Each row has a name. Each question is about the rows just above it. Places in a row count from 0.

[115  71 103 133] = <44>
[137 116 110 133] = <81>
[135 134  84 167] = <93>
[ 92 102 172 102] = <53>
[113  85 115 141] = <59>
[104  83 114 138] = <28>
Shared by <59> and <44>:
[115]
What comes right after [113] in the named rows?
[85]
Table of tags by key:
[92] -> Z581
[102] -> Z596
[167] -> Z847
[172] -> Z199
Look up the entry of <53> at place 3 in the table:
Z596
Right after [134] comes
[84]

[180 143 130 149] : <30>
[175 146 123 203] : <22>
[180 143 124 129] : <46>
[180 171 136 189] : <146>
[170 157 136 171] : <88>
What comes right after [130] in the named rows?
[149]
Which value is in both <30> and <146>?
[180]
key -> tag
[129] -> Z575
[203] -> Z404
[149] -> Z628
[128] -> Z206
[143] -> Z742
[148] -> Z291
[171] -> Z948
Join <46> by its entry at place 3:
Z575
Whose row is [180 143 124 129]?
<46>
The entry that follows [170]:
[157]

[159 118 125 120 108 137 136 145 143 151]  <26>
[126 124 125 129 124 126 129 124 126 125]  <121>
[120 124 118 108 118  94 129 187  66  84]  <141>
[123 124 125 122 144 126 129 145 126 125]  <65>
[121 113 125 130 123 126 121 117 126 125]  <137>
[105 174 128 125 119 126 115 177 126 148]  <144>
[123 124 125 122 123 123 129 145 112 118]  <91>
The entry that follows [187]:
[66]
Where do [121 113 125 130 123 126 121 117 126 125] appear?
<137>
key -> tag
[145] -> Z466
[118] -> Z548
[177] -> Z707
[144] -> Z154
[187] -> Z491
[126] -> Z301
[125] -> Z117
[117] -> Z901
Join <137> by its entry at place 7:
Z901
Whose row is [123 124 125 122 123 123 129 145 112 118]?
<91>

[ 81 134 113 103 118 133 103]  <63>
[ 93 129 123 131 125 130 137]  <50>
[129 129 135 131 125 130 137]  <128>
[ 81 134 113 103 108 121 131]  <57>
[125 123 117 132 118 134 132]  <8>
[122  92 105 141 141 147 169]  <165>
[133 108 113 142 113 139 120]  <188>
[104 124 107 109 103 103 124]  <85>
[122 104 105 141 109 147 169]  <181>
Which row holds [122  92 105 141 141 147 169]?
<165>
The one value in <85> and <63>:
[103]
The one value in <63> and <85>:
[103]
Which value is in both <57> and <50>?
[131]
Which row holds [ 81 134 113 103 118 133 103]?
<63>
Which value is in both <128> and <57>?
[131]

[140 133  94 140 120 162 186 172 174 172] : <106>
[ 94 108 132 138 116  99 102 109 122 120] : <82>
[ 95  89 126 131 124  64  83  69  95 109] : <149>
[140 133 157 140 120 162 186 172  99 116] : <112>
[125 126 124 136 114 144 149 158 154 146] : <2>
Shared by <149> and <82>:
[109]
key -> tag
[186] -> Z747
[172] -> Z213
[146] -> Z167
The tag of <106>, keyed by place 9:
Z213

[154 127 154 146 114 101 173 102] -> <107>
[149 155 130 168 136 157 123 113] -> <102>
[137 145  95 153 161  89 124 156] -> <113>
[113 152 128 131 152 163  86 153] -> <118>
[135 117 117 119 156 104 122 192] -> <120>
[123 131 106 131 133 161  95 160] -> <62>
tags:
[117] -> Z223
[163] -> Z71
[152] -> Z188
[155] -> Z576
The tag of <118>, keyed by place 1:
Z188
Right after [119] comes
[156]

[134 116 136 137] : <69>
[119 188 141 145] : <58>
[175 188 141 137] : <15>
What comes right after [119] in the named rows?
[188]
Table of tags by key:
[119] -> Z976
[141] -> Z66
[175] -> Z670
Look up the entry of <58> at place 0 in the table:
Z976
Shared by <69> and <15>:
[137]
The row with [119 188 141 145] is
<58>
The row with [134 116 136 137] is
<69>

[136 119 122 132 186 145 179  64 166  94] -> <47>
[131 131 134  97 112 116 109 147 115 139] -> <4>
[113 127 121 172 128 151 147 123 137 119] -> <54>
[ 97 130 103 203 136 161 132 156 122 131] -> <5>
[141 133 147  82 106  97  91 157 105 150] -> <89>
The entry that follows [128]:
[151]
Right after [172] comes
[128]
Table of tags by key:
[115] -> Z384
[116] -> Z725
[82] -> Z867
[105] -> Z176
[104] -> Z644
[137] -> Z910
[83] -> Z993
[122] -> Z773
[166] -> Z278
Look up the entry of <89> at place 8 in the table:
Z176
The one value in <5> and <89>:
[97]
Shared by <54> and <47>:
[119]
Whose row is [141 133 147  82 106  97  91 157 105 150]?
<89>

[172  88 158  84 108 157 118] -> <67>
[ 85 175  75  84 167  92 168] -> <60>
[159 134  96 167  66 188 164] -> <109>
Table of tags by key:
[157] -> Z132
[92] -> Z559
[189] -> Z345
[188] -> Z873
[158] -> Z483
Look up the entry of <67> at place 5 in the table:
Z132
Which value is in both <60> and <67>?
[84]
Which value is in both <109> and <60>?
[167]
Whose row is [159 134  96 167  66 188 164]?
<109>
What comes right after [157] in the named rows?
[118]

[134 135 133 146 166 128 128 172 152 166 133 131 193 132 150 130 129 134
 147 136 135 130 128 137 148 128 137 153 140 139 128 144 135 135 192 138
 133 131 130 132 130 131 164 153 134 129 146 149 131 131 133 128 141 128
 137 146 134 133 199] -> <127>
[131 131 128 132 135 128 130 133 135 133 129 128 137 132 134 128 140 130
 130 131 129 130 131 129 133 131 130 131 137 129 128 129 129 129 135 129
 128 129 130 128 130 130 130 131 129 129 130 130 130 129 129 128 130 128
 129 130 133 128 132] -> <130>
[131 131 128 132 135 128 130 133 135 133 129 128 137 132 134 128 140 130
 130 131 129 130 131 129 133 131 130 131 137 129 128 129 129 129 135 129
 128 129 128 136 128 130 140 129 159 128 132 132 139 130 136 131 131 129
 129 133 128 131 139] -> <49>
[142 131 137 132 135 128 129 136 133 136 131 132 146 133 133 132 132 141
 140 134 130 133 129 136 132 129 131 132 132 133 128 144 132 131 144 130
 132 131 132 131 133 134 136 137 139 129 133 134 136 131 131 129 133 128
 130 134 140 130 141] -> <40>
[132 129 130 129 129 128 129 128 129 129 129 129 131 130 129 129 130 132
 130 129 128 130 129 130 129 129 128 128 130 129 128 132 129 129 130 128
 129 129 129 130 129 130 130 130 134 128 129 129 131 129 130 129 129 128
 128 129 131 129 129] -> <71>
[135 133 129 133 135 128 132 131 137 131 129 129 136 136 137 129 152 133
 131 134 129 131 134 129 134 134 131 130 144 129 128 130 129 129 133 129
 129 128 128 143 129 133 145 130 189 128 134 133 151 132 144 133 133 130
 129 135 129 133 138] -> <138>
The entry that follows [149]:
[131]
key -> tag
[134] -> Z417
[130] -> Z994
[132] -> Z926
The tag of <71>, keyed by place 17:
Z926
[142 131 137 132 135 128 129 136 133 136 131 132 146 133 133 132 132 141
 140 134 130 133 129 136 132 129 131 132 132 133 128 144 132 131 144 130
 132 131 132 131 133 134 136 137 139 129 133 134 136 131 131 129 133 128
 130 134 140 130 141] is in which row?
<40>

[158 134  99 130 135 172 162  91 148 155  95 168 115 108 162  87 120 164
 117 162 168 151 103 161 129  73 131 165 133 129] -> <51>
[ 86 139 145 138 141 128  91 145  90  98 143  88 143 147  90 142 129  85
 129  87  80 143 145  90 128  91 140  83 138 129] -> <116>
[ 86 139 145 138 141 146  91 145  90  98 143  88 143 147  90 142 129  85
 129  87  80 143 145  90 128 129 140  83 138 139] -> <19>
tags:
[169] -> Z898
[88] -> Z289
[91] -> Z205
[168] -> Z368
[142] -> Z163
[87] -> Z286
Join <51> by its entry at place 15:
Z286
Which row holds [ 86 139 145 138 141 128  91 145  90  98 143  88 143 147  90 142 129  85
 129  87  80 143 145  90 128  91 140  83 138 129]?
<116>
[158 134  99 130 135 172 162  91 148 155  95 168 115 108 162  87 120 164
 117 162 168 151 103 161 129  73 131 165 133 129] is in which row?
<51>
Whose row is [ 86 139 145 138 141 146  91 145  90  98 143  88 143 147  90 142 129  85
 129  87  80 143 145  90 128 129 140  83 138 139]?
<19>

[167  96 120 124 135] : <151>
[127 111 134 125 182] : <150>
[108 160 144 163 197] : <95>
[127 108 135 124 189] : <155>
[108 160 144 161 197] : <68>
[106 166 144 166 193] : <74>
[136 123 120 117  83] : <163>
Which value is in both <150> and <155>?
[127]
Right after [106] comes
[166]
Shared by <95> and <74>:
[144]
Right after [123] comes
[120]
What comes right after [96] in the named rows?
[120]

[121 122 105 134 149 122 118  94 102 159 134] : <32>
[130 131 109 121 151 157 154  55 128 148 120] : <42>
[134 126  93 137 147 150 154  90 137 116  94] : <31>
[149 133 103 148 114 132 131  84 141  95 128] : <125>
[155 134  96 150 130 146 151  74 148 180 119] : <94>
Shared by <42> and <32>:
[121]
tags:
[128] -> Z888
[102] -> Z85
[137] -> Z924
[147] -> Z314
[148] -> Z296
[141] -> Z792
[146] -> Z917
[96] -> Z266
Look up the entry of <94> at place 8 in the table:
Z296
Where do [155 134  96 150 130 146 151  74 148 180 119] appear?
<94>
The one value in <125> and <94>:
[148]

[153 130 141 118  84 124 142  99 119 187 118 102 159] : <110>
[136 100 130 115 161 118 157  95 139 118 144 171 138] : <6>
[118 119 100  99 102 131  89 128 156 150 144 150 122] : <111>
[130  87 119 135 110 140  99 122 140  98  99 129 108] : <187>
[101 161 145  76  67 128 121 109 170 108 153 180 127] : <13>
[158 159 122 106 128 136 112 141 149 143 160 134 127] : <80>
[ 95 163  80 100 138  82 112 140 106  92 116 145 132] : <41>
[154 118 130 109 125 119 135 102 121  93 117 132 128] : <123>
[136 100 130 115 161 118 157  95 139 118 144 171 152] : <52>
[160 166 127 155 154 140  94  97 134 155 158 116  96] : <178>
Which row holds [136 100 130 115 161 118 157  95 139 118 144 171 152]?
<52>
The one value in <110> and <13>:
[153]

[161  86 110  92  99  62] = <39>
[ 67  52  62 167 102 138] = <48>
[ 62 110 154 174  86 129] = <124>
[ 98  90 158  99  62  63] = <177>
[168 152  63 112 133 110] = <117>
[136 111 110  82 161  77] = <157>
[ 61 138  62 125 131 144] = <79>
[138  68  61  61 121 120] = <43>
The one value in <177> and <124>:
[62]
The one value in <117> and <39>:
[110]
The one value in <177> and <48>:
[62]
The one value in <39> and <79>:
[62]
What comes right after [158] in the named rows?
[99]
key -> tag
[161] -> Z935
[61] -> Z101
[67] -> Z355
[136] -> Z406
[137] -> Z110
[160] -> Z94
[92] -> Z454
Join <39> by its entry at place 0:
Z935

[105 122 104  88 178 127]  <168>
[118 131 171 154 147 138]  <34>
[185 130 120 126 128 135]  <131>
[134 107 202  87 200 139]  <172>
[134 120 164 104 151 125]  <179>
[137 127 156 120 155 126]  <24>
[103 121 137 121 130 129]  <36>
[100 106 134  83  96 128]  <38>
[142 128 114 140 135 145]  <101>
What comes right after [87] in the named rows?
[200]
Which value is in both <168> and <179>?
[104]
What comes right after [96] in the named rows?
[128]
Which value is in both <131> and <36>?
[130]

[140 160 151 115 166 174 140 163 131 134 134 165 165 153 129 152 129 148
 128 135 117 141 160 163 174 127 127 136 138 128 155 163 125 160 118] : <153>
[139 159 149 114 166 173 140 163 130 134 133 164 165 152 128 149 128 146
 126 135 116 140 158 162 172 125 126 135 138 126 155 162 122 160 118] : <9>
[144 154 149 128 155 158 142 150 137 135 137 154 152 144 138 158 138 150
 139 135 131 144 157 155 164 143 135 139 136 140 144 153 145 149 131] : <139>
[130 114 120 175  97  99 131 118 141 153 136 118 102 135 157 100 159 120
 148 135 172 129  98 116  92 134 141 152 137 141 127 115 120 121 157] : <92>
[139 159 149 114 166 173 140 163 131 134 134 163 165 152 128 149 127 146
 126 136 116 140 158 161 172 126 127 135 139 127 155 162 123 159 118] : <64>
[130 174 152  99 173 196 131 181 114 130 116 187 171 166 126 144 128 147
 115 116 104 134 160 183 195 105 103 140 127 110 165 180  86 174  93] : <27>
[130 113 120 178  93  95 130 114 142 153 136 116  98 133 160 102 163 120
 151 133 176 129  96 115  90 138 141 154 135 144 124 113 124 118 159] : <72>
[139 159 149 114 166 173 140 163 130 134 133 164 165 152 128 149 128 146
 126 135 116 140 158 162 172 125 126 135 138 126 155 162 122 160 113] : <56>
tags:
[126] -> Z895
[129] -> Z335
[106] -> Z38
[127] -> Z705
[138] -> Z668
[137] -> Z537
[105] -> Z878
[134] -> Z68
The tag of <72>, keyed by place 25:
Z668
The row with [130 113 120 178  93  95 130 114 142 153 136 116  98 133 160 102 163 120
 151 133 176 129  96 115  90 138 141 154 135 144 124 113 124 118 159] is
<72>
[144 154 149 128 155 158 142 150 137 135 137 154 152 144 138 158 138 150
 139 135 131 144 157 155 164 143 135 139 136 140 144 153 145 149 131] is in which row?
<139>

[102  79 104 143 153 101 103 166 188 138]  <84>
[153 142 143 135 153 133 144 151 142 141]  <17>
[163 143 145 145  95 128 120 103 128 143]  <105>
[163 143 145 127 159 128 146 158 147 147]  <83>
[163 143 145 127 159 128 120 103 144 143]  <98>
Table of tags by key:
[154] -> Z630
[135] -> Z833
[127] -> Z439
[136] -> Z247
[153] -> Z928
[142] -> Z381
Look up the entry of <17> at place 3 in the table:
Z833
Whose row is [102  79 104 143 153 101 103 166 188 138]?
<84>
Whose row is [163 143 145 145  95 128 120 103 128 143]?
<105>
The row with [153 142 143 135 153 133 144 151 142 141] is
<17>
Whose row is [163 143 145 127 159 128 120 103 144 143]?
<98>
Which value is in both <105> and <17>?
[143]

[123 145 153  97 113 154 129 117 116 123 152 110 105] -> <55>
[129 118  75  66 109 162 108 163 111 109 158 116 106] -> <135>
[116 103 175 159 110 124  62 123 159 158 153 122 110] -> <97>
[118 118  75  66 124 162 108 163 129 109 158 116 106] -> <119>
[ 97 174 124 176 184 111 115 112 119 100 139 124 129] -> <132>
Which value is in both <132> and <97>?
[124]
Right after [184] comes
[111]
[ 97 174 124 176 184 111 115 112 119 100 139 124 129] is in which row?
<132>
The entry that follows [174]:
[124]
Which row holds [123 145 153  97 113 154 129 117 116 123 152 110 105]?
<55>
Whose row is [129 118  75  66 109 162 108 163 111 109 158 116 106]?
<135>
Whose row is [116 103 175 159 110 124  62 123 159 158 153 122 110]?
<97>

[176 135 129 147 121 116 115] -> <77>
[109 107 161 187 122 116 106] -> <87>
[136 110 112  79 162 104 129] -> <16>
[123 133 121  59 163 121  94] -> <75>
Right after [133] comes
[121]
Shared by <77> and <75>:
[121]

[102  97 139 104 138  96 127 139 128 139 128 127 195 127 127] -> <61>
[104  98 102 110  98  94 140  96 146  97 146 145 146 145 144] -> <66>
[ 98  91 142  99 140  90 128 141 132 142  98 132 132 132 128] -> <90>
[115 113 128 117 128 111 126 127 120 126 123 121 121 121 128] -> <159>
[185 195 112 179 112 198 135  97 146 121 143 147 147 149 130] -> <3>
[143 144  90 145  87 142 143  85 152  88 151 152 154 153 128] -> <147>
The one value in <159> and <3>:
[121]
What comes right after [99] in the named rows?
[140]
Which value is in both <147> and <159>?
[128]
Table of tags by key:
[145] -> Z877
[144] -> Z853
[110] -> Z111
Look up the entry of <147> at place 3 in the table:
Z877
Which value is in both <90> and <61>?
[128]

[123 128 140 140 121 122 117 129 113 126 133 117 143 133 130] = <114>
[123 128 140 140 121 122 117 129 113 126 133 151 118  76 119] = <29>
[125 141 137 138 128 116 137 130 129 130 126 118 120 126 132] = <70>
[123 128 140 140 121 122 117 129 113 126 133 135 143 133 130] = <21>
[125 141 137 138 128 116 137 130 129 130 126 118 120 126 132] is in which row?
<70>
tags:
[117] -> Z696
[150] -> Z679
[152] -> Z182
[118] -> Z474
[151] -> Z907
Look up the entry of <29> at place 11 in the table:
Z907
Whose row is [123 128 140 140 121 122 117 129 113 126 133 135 143 133 130]?
<21>

